Below is a small trained network, with its code and all its weights. Each question gives an input and a target symbol and asks what happens when units are switched off, that is, made to give their printed mean instead of their output.

import numpy as np


def w(rows, s, z=0):
    codes = np.array(rows[::2]) - 128.0
    scale = np.full(codes.shape[1], s)
    scale[-1] = z or s
    return codes * scale


def f(y):
    return np.maximum(y, 0)


def softmax(a):
    e = np.exp(a - a.max(-1, keepdims=True))
    return e / e.sum(-1, keepdims=True)


def log_softmax(a):
    a = a - a.max(-1, keepdims=True)
    return a - np.log(np.exp(a).sum(-1, keepdims=True))


def net(x, mask):
    ids = ['αβγζλξπω'.index(c) for c in x.split()]
    T = len(ids)
    res = E[ids] + P[:T]
    r = res
    for j in range(3):
        rows = slice(3 * j, 3 * j + 3)
        q, k, v = (r @ M[0][rows].T for M in (Q, K, V))
        z = softmax(np.where(np.tri(T) > 0, q @ k.T / 3**0.5, -1e9)) @ v
        o = O[0][rows]
        res = res + np.where(mask[j], z, o[:, -1]) @ o[:, :-1]
    y = f(res @ A[0][:, :-1].T + A[0][:, -1])
    res = res + np.where(mask[3:19], y, B[0][:, -1]) @ B[0][:, :-1]
    return log_softmax(res[-1] @ U[:, :-1].T + U[:, -1])


Q, K, V, O, A, B = {}, {}, {}, {}, {}, {}
E = w([
[123,159,105],'α',
[124,159,106],'β',
[124,158,108],'γ',
[99,116,110],'ζ',
[171,221,126],'λ',
[100,64,151],'ξ',
[217,183,214],'π',
[69,228,4],'ω',
],0.015)
P = w([
[137,122,128],'0',
[104,147,155],'1',
[177,97,112],'2',
[69,164,172],'3',
[206,83,97],'4',
[43,173,183],'5',
[226,72,83],'6',
[29,184,202],'7',
[226,66,60],'8',
[28,209,227],'9',
[24,196,248],'10',
[219,20,17],'11',
],0.015)
Q[0] = w([
[104,156,150],'H0',
[93,123,187],'H0',
[101,130,105],'H0',
[59,143,109],'H1',
[223,56,72],'H1',
[233,107,50],'H1',
[180,70,120],'H2',
[101,178,166],'H2',
[7,183,225],'H2',
],0.016)
K[0] = w([
[77,161,152],'H0',
[86,157,177],'H0',
[97,132,156],'H0',
[179,114,142],'H1',
[62,162,221],'H1',
[66,175,158],'H1',
[72,166,106],'H2',
[153,83,61],'H2',
[250,73,23],'H2',
],0.02)
V[0] = w([
[5,65,41],'H0',
[97,136,25],'H0',
[103,172,40],'H0',
[129,134,133],'H1',
[165,209,51],'H1',
[68,63,66],'H1',
[55,60,92],'H2',
[76,82,82],'H2',
[143,5,167],'H2',
],0.011)
O[0] = w([
[227,120,182,45],'H0',
[139,178,212,1],'H0',
[182,227,159,94],'H0',
[131,138,132,139],'H1',
[134,182,157,104],'H1',
[198,72,231,3],'H1',
[213,148,130,35],'H2',
[202,166,133,40],'H2',
[247,55,1,82],'H2',
],0.0098,0.00086)
A[0] = w([
[97,68,126,51],'N0',
[102,53,85,26],'N1',
[111,110,62,172],'N2',
[163,174,208,132],'N3',
[140,65,132,164],'N4',
[119,144,175,104],'N5',
[188,107,68,1],'N6',
[107,48,251,144],'N7',
[130,124,192,150],'N8',
[152,64,199,97],'N9',
[53,161,99,93],'N10',
[118,134,176,122],'N11',
[64,102,239,129],'N12',
[134,135,173,99],'N13',
[86,90,133,112],'N14',
[122,150,110,224],'N15',
],0.012,0.0074)
B[0] = w([
[158,149,80,163],'N0',
[150,220,211,183],'N1',
[107,27,145,199],'N2',
[115,74,185,200],'N3',
[88,101,32,197],'N4',
[165,165,65,172],'N5',
[63,254,105,195],'N6',
[184,152,128,206],'N7',
[193,82,167,175],'N8',
[140,201,147,177],'N9',
[204,131,130,242],'N10',
[134,134,77,170],'N11',
[150,160,51,246],'N12',
[68,114,211,152],'N13',
[133,162,134,174],'N14',
[159,42,184,190],'N15',
],0.0071,0.013)
U = w([
[99,138,163,117],'α',
[95,136,164,135],'β',
[94,139,162,115],'γ',
[172,21,187,180],'ζ',
[64,223,118,78],'λ',
[192,130,55,152],'ξ',
[2,74,112,211],'π',
[169,202,165,1],'ω',
],0.0075,0.0061)

Each question gives the input, a string of symbols that net reads in full, and the target symbol t.
The units are the heads (3 rows each of Q, K, V and O) and the neurons (one row each of A and B). Each row of codes is followed by its name. A weight is (code - 128) times the scale printed after its matrix; where a second scale follows, it is the last column's (O, A, B and U).
mask holds one flag per unit, heads first, then neurons. A switched-off unit (its flag False) gives its mean, the last column of its rows in O or B, instead of its output. The means were averaged over made-up inputs and are rounded, as every weight is.
A unit's drop is (log p(t) with every unit on - log p(t) with that unit switched off) / (log p(t) with every unit on - log p(t) with every unit switched off).
The circuit of an input: a set's keep is (log p(t) with only the set's units on - log p(t) with every unit switched off) / (log p(t) with every unit on - log p(t) with every unit switched off). Starting from the 12 units with the biggest drops (on a tie, the unit counted first), units are removed one at a time, each time the one whose removal leaves the highest keep (on an exact tie, the one counted first), for as long as the keep stays at least 0.8.
circuit, biggest first: the units of the circuit, biggest drop first
most important unit: the unit with the biggest drop
top k neurons: the k neurons with the biggest drops, biggest first
which heads matter: for each layer, one digit per head in row order, 1 if its drop is at least 0.15 and else 0, layers parted by /
input ξ ξ ξ ω ζ, target ω: circuit, biggest first -> H2; N7; H1
input ζ π γ ζ γ λ β, target λ: circuit, biggest first -> H2; H1
input α ξ ζ ξ ζ γ ζ λ λ, target λ: which heads matter -> 011
input ζ ξ π ζ π ζ ξ β ξ π ξ, target π: which heads matter -> 101
input γ π ζ ξ λ ξ γ ξ ω α ξ, target ω: top 2 neurons -> N7; N12
input λ γ ξ ζ ω ζ λ, target ζ: top 3 neurons -> N6; N3; N12
input π π ξ α, target π: which heads matter -> 100
input ξ β α ω π ζ α ξ β ξ, target ξ: most important unit -> H0
input β π γ ζ π ω ζ π ζ ξ ξ, target ξ: which heads matter -> 110
input ξ β ξ ζ π α ζ ξ ζ ξ ζ γ, target ζ: which heads matter -> 101
input ξ λ π γ ζ γ, target ζ: top 2 neurons -> N6; N12
input λ ζ ζ π β ζ ζ ζ β λ λ ω, target λ: which heads matter -> 111
input ξ β ζ ξ γ α ζ ξ γ ξ λ ζ, target λ: circuit, biggest first -> H2; H1; H0
input ζ ζ β ξ λ ξ π γ, target π: which heads matter -> 011
input β ξ ζ λ π λ, target π: which heads matter -> 001
input β ξ λ β λ ζ β, target ζ: which heads matter -> 010
input λ ξ ζ ξ ξ λ γ, target λ: which heads matter -> 011
input ζ ζ λ ω, target ω: top neuron -> N10
input ζ ξ π ξ ξ λ ξ α ω ξ α, target ω: circuit, biggest first -> H1; N7
input ω ξ ξ ζ, target ξ: circuit, biggest first -> H2
